Below is a small trained network, with its code and all its weights. Each question gives an input and a target symbol and asks what happens when units are switched off, that is, made to give their printed mean instead of their output.

import numpy as np


def w(rows, s, z=0):
    codes = np.array(rows[::2]) - 128.0
    scale = np.full(codes.shape[1], s)
    scale[-1] = z or s
    return codes * scale


def f(y):
    return np.maximum(y, 0)


def softmax(a):
    e = np.exp(a - a.max(-1, keepdims=True))
    return e / e.sum(-1, keepdims=True)


def log_softmax(a):
    a = a - a.max(-1, keepdims=True)
    return a - np.log(np.exp(a).sum(-1, keepdims=True))


def net(x, mask):
    ids = ['γεηλπφ'.index(c) for c in x.split()]
    T = len(ids)
    res = E[ids] + P[:T]
    r = res
    for j in range(3):
        rows = slice(2 * j, 2 * j + 2)
        q, k, v = (r @ M[0][rows].T for M in (Q, K, V))
        z = softmax(np.where(np.tri(T) > 0, q @ k.T / 2**0.5, -1e9)) @ v
        o = O[0][rows]
        res = res + np.where(mask[j], z, o[:, -1]) @ o[:, :-1]
    y = f(res @ A[0][:, :-1].T + A[0][:, -1])
    res = res + np.where(mask[3:11], y, B[0][:, -1]) @ B[0][:, :-1]
    return log_softmax(res[-1] @ U[:, :-1].T + U[:, -1])


Q, K, V, O, A, B = {}, {}, {}, {}, {}, {}
E = w([
[75,102,213,160,160,94,93],'γ',
[122,100,88,151,206,129,60],'ε',
[122,181,163,153,177,47,130],'η',
[191,138,126,109,166,125,168],'λ',
[144,103,165,7,107,141,157],'π',
[183,85,143,86,116,196,93],'φ',
],0.022)
P = w([
[171,99,121,149,31,8,134],'0',
[148,79,112,112,137,88,160],'1',
[132,88,144,89,176,126,116],'2',
[147,72,110,132,89,130,185],'3',
[129,133,142,111,174,100,89],'4',
[120,66,135,126,100,128,174],'5',
[97,141,181,102,179,74,94],'6',
[113,72,153,165,94,121,169],'7',
[176,167,162,79,139,131,125],'8',
[109,82,192,160,75,119,181],'9',
[149,175,127,106,193,119,97],'10',
[117,77,158,166,56,167,163],'11',
[155,197,146,112,187,105,117],'12',
],0.013)
Q[0] = w([
[190,88,62,178,86,54,129],'H1',
[38,142,55,183,20,150,201],'H1',
[189,136,163,111,184,81,120],'H2',
[195,125,207,79,183,169,3],'H2',
[112,236,161,122,176,193,97],'H3',
[230,176,251,31,247,175,2],'H3',
],0.0063)
K[0] = w([
[171,214,137,99,122,172,174],'H1',
[65,81,194,56,191,180,132],'H1',
[115,123,99,62,41,123,110],'H2',
[144,166,66,130,71,93,90],'H2',
[136,104,141,201,67,25,151],'H3',
[189,101,118,136,2,66,62],'H3',
],0.0088)
V[0] = w([
[170,66,63,122,75,73,150],'H1',
[160,212,208,91,82,127,245],'H1',
[94,195,183,195,93,241,153],'H2',
[187,147,143,225,200,141,133],'H2',
[205,125,109,36,184,81,199],'H3',
[254,28,127,81,90,228,117],'H3',
],0.0078)
O[0] = w([
[103,233,204,203,219,124,75,182],'H1',
[68,80,249,98,115,168,147,128],'H1',
[185,123,174,40,133,168,162,8],'H2',
[139,193,214,174,187,125,156,105],'H2',
[81,200,62,255,56,222,179,200],'H3',
[229,40,121,237,79,148,138,156],'H3',
],0.0087,0.011)
A[0] = w([
[97,86,133,201,224,160,212,212],'N1',
[111,103,179,78,131,168,150,42],'N2',
[162,61,162,195,54,100,89,173],'N3',
[2,116,99,46,151,137,108,156],'N4',
[99,129,92,192,212,246,114,175],'N5',
[106,206,119,227,77,201,196,123],'N6',
[74,229,115,106,74,42,191,178],'N7',
[74,47,133,143,79,94,181,255],'N8',
],0.0073,0.0026)
B[0] = w([
[222,211,200,106,42,139,96,216],'N1',
[127,117,46,176,169,174,170,134],'N2',
[192,36,119,115,224,125,142,226],'N3',
[131,129,120,111,145,177,183,182],'N4',
[76,167,148,86,119,89,209,221],'N5',
[117,91,136,2,83,112,145,251],'N6',
[128,170,153,144,221,193,161,184],'N7',
[108,115,89,192,151,168,89,181],'N8',
],0.0068,0.016)
U = w([
[131,51,156,64,130,87,121,98],'γ',
[163,134,109,160,99,161,72,248],'ε',
[116,107,138,185,128,215,142,39],'η',
[147,122,179,129,50,145,126,227],'λ',
[61,40,85,175,90,101,254,141],'π',
[185,88,156,176,127,186,146,44],'φ',
],0.0073,0.0017)

Each question gives the input, a string of symbols that net reads in full, and the target symbol t.
The units are the heads (2 rows each of Q, K, V and O) and the neurons (one row each of A and B). Each row of codes is followed by its name. A weight is (code - 128) times the scale printed after its matrix; where a second scale follows, it is the last column's (O, A, B and U).
mask holds one flag per unit, heads first, then neurons. A switched-off unit (its flag False) gives its mean, the last column of its rows in O or B, instead of its output. The means were averaged over made-up inputs and are rounded, as every weight is.
A unit's drop is (log p(t) with every unit on - log p(t) with that unit switched off) / (log p(t) with every unit on - log p(t) with every unit switched off).
The circuit of an input: a set's keep is (log p(t) with only the set's units on - log p(t) with every unit switched off) / (log p(t) with every unit on - log p(t) with every unit switched off). Starting from all 11 units, units are removed one at a time, each time the one whose removal leaves the highest keep (on an exact tie, the one counted first), for as long as the keep stays at least 0.8.
units of the circuit, in order: the units of the circuit, biggest drop first
k most important neurons: the k neurons with the biggest drops, biggest first
heads that matter: for each layer, one digit per head in row order, 1 if its drop is at least 0.15 and else 0, layers parted by /
input φ η η η λ π η γ φ π, target φ: units of the circuit, in order : [H3 N3]
input η γ λ φ γ γ φ λ ε, target η: most important neuron : [N6]
input π η π γ ε γ π λ γ ε π η π, target π: units of the circuit, in order : [H3 N1 H2]
input η γ γ γ ε ε η λ λ, target η: 2 most important neurons : [N7 N6]
input ε φ λ η γ π γ φ φ, target ε: heads that matter : 101
input π γ γ γ η η λ π ε γ φ π γ, target π: units of the circuit, in order : [H2 H3 H1]
input π φ π, target π: units of the circuit, in order : [H2 H3]
input λ γ φ η ε, target λ: 3 most important neurons : [N1 N5 N6]
input η ε η λ ε η π η γ, target η: 2 most important neurons : [N7 N6]
input π φ π λ γ, target π: heads that matter : 011
input π π η η λ, target π: units of the circuit, in order : [H2 H3 N5]
input ε ε η λ η λ η γ λ γ π, target ε: heads that matter : 100
input γ ε π γ λ λ λ γ λ λ η ε, target λ: heads that matter : 010
input π η η λ, target λ: heads that matter : 101
input φ φ γ λ π γ η, target φ: heads that matter : 001
input π π ε, target π: heads that matter : 011
input π φ γ π η η π π ε π η, target π: units of the circuit, in order : [H2 H3 H1]
input γ λ λ γ, target λ: units of the circuit, in order : [N1 N6 H3]
input ε η γ φ φ π λ, target ε: units of the circuit, in order : [H1 N3]
input η η λ, target η: 3 most important neurons : [N7 N6 N4]
input λ λ γ λ γ, target λ: heads that matter : 101
input φ λ φ π π η λ, target φ: units of the circuit, in order : [H3]
input η η λ λ π γ η π γ φ φ, target η: 3 most important neurons : [N6 N4 N1]
input λ γ γ η π η γ η γ φ π η η, target λ: 3 most important neurons : [N6 N3 N1]
input η η η π γ λ γ γ η η, target η: 3 most important neurons : [N7 N6 N5]
input π η φ γ η ε γ η η, target π: units of the circuit, in order : [H2 N1]
input ε π φ π γ φ γ ε ε γ η λ γ, target ε: 2 most important neurons : [N6 N3]
input λ ε π γ λ, target λ: 2 most important neurons : [N1 N6]
input λ η λ λ φ γ η, target λ: most important neuron : [N1]
